<117>: [-108   -8  -24   31    2   -1    4  -46    9    2]
<14>: [-74  40  46 -31  42 -32 -26 -10  42   8]
<43>: [  -1  -24    4   31 -108    2    2  -47    9   -8]
order: [-108  -46  -24   -8   -1    2    2    4    9   31]
<117>
chg <117>: [-108   -8  -24   31    2   -1    4  -46    9    1]
9, [2]
chg <43>: [  -1  -24    4   31 -108    2    2  -48    9   -8]
7, [-47]
chg <14>: [-73  40  46 -31  42 -32 -26 -10  42   8]
0, [-74]

<28>: [ 75   1   6  13  77  -3 -11]
<65>: [ 90  -1  22  58  25  33 -46]
<108>: [ -1 -46  33  59  22  25  90]
<158>: [ 23 -36  28  70  13  24  68]
<68>: [ 51 -35  23  60  -4  46 -10]
<25>: [ 68 -28  31  63  10  34 -12]
<21>: [ 85 -22  23  29  75  19 -15]
<41>: [ -4 -36  28  51  16  17  84]
<139>: [-19  18   0  32 -36 -28  46]
<196>: [ 42 -34  30  76   5  30  40]
chg <25>: [ 68 -29  31  63  10  34 -12]
1, [-28]
rev: [77 13]
<28>
chg <28>: [ 75   1   6  14  77  -3 -11]
3, [13]
order: [ 90  25  22  59  33 -46  -1]
<108>
rev: [34 10 63 31]
<25>
chg <25>: [ 68 -28  30  63  10  34 -12]
2, [31]

<58>: [ 28  22  30 -13 -24  74 -39  44 -24  -5  44 104  43 -21 -10]
<81>: [ -22   11   -6   60   20  -55   31  -71   17    7    3 -105  -17    8
  -11]
<80>: [ 13 -20 -16   0  22 -33   9 -14   4   8 -26 -35 -12  17  22]
<15>: [ -55  -11    8    7   60  -71    3   17   31   -6  -18  -22 -105   11
   20]
<138>: [  8  -7  -1 -21  -3  11  -8  21  -4  -1  -6  27   2   0   7]
<101>: [ 13 -20 -16   0  22 -33   9 -14   4   8 -26 -37  12  15  19]
order: [   8  -11  -22   11   -6   60   20  -55   31  -71   17    7    3 -105
  -17]
<81>
chg <58>: [ 28  22  30 -13 -24  73 -39  44 -24  -5  44 104  43 -21 -10]
5, [74]
chg <15>: [ -55  -11    8    7   60  -70    3   17   31   -6  -18  -22 -105   11
   20]
5, [-71]
order: [ 22  17 -12 -35 -26   8   4 -14   9 -33  22   0 -16 -20  13]
<80>
rev: [-22 -18]
<15>
rev: [ 22  17 -12 -35 -26   8]
<80>
chg <81>: [ -22   11   -6   60   20  -55   32  -71   17    7    3 -105  -17    8
  -11]
6, [31]

<52>: [-50 -59 -66   2 122]
<84>: [ 84 119  81 -46   6]
<35>: [ 62  89  59 -35   9]
<144>: [-33 -42 -38   8  46]
<146>: [ 12   8  24  13 -92]
<156>: [-42   9 -38 -33  46]
<119>: [ -7  -6 -14  -5  45]
chg <119>: [ -6  -6 -14  -5  45]
0, [-7]
order: [-38   8  46 -33 -42]
<144>
chg <52>: [-50 -59 -66   1 122]
3, [2]

<18>: [ -4  81 -37   1 -20  83   5 -55  20]
<31>: [  5 112 -47 -13 -16  57  36 -44  19]
<73>: [  5 -74  31   3   2 -67 -89 -27  25]
chg <73>: [  5 -74  31   3   2 -67 -88 -27  25]
6, [-89]
order: [-89 -74 -67 -27   2   3   5  25  31]
<73>
rev: [ 20 -55   5  83 -20   1 -37]
<18>
rev: [ 5 83]
<18>
chg <18>: [ -4  81 -37   1 -20  83   6 -55  20]
6, [5]
rev: [-27 -89 -67   2   3  31 -74]
<73>
rev: [-13 -47 112   5]
<31>

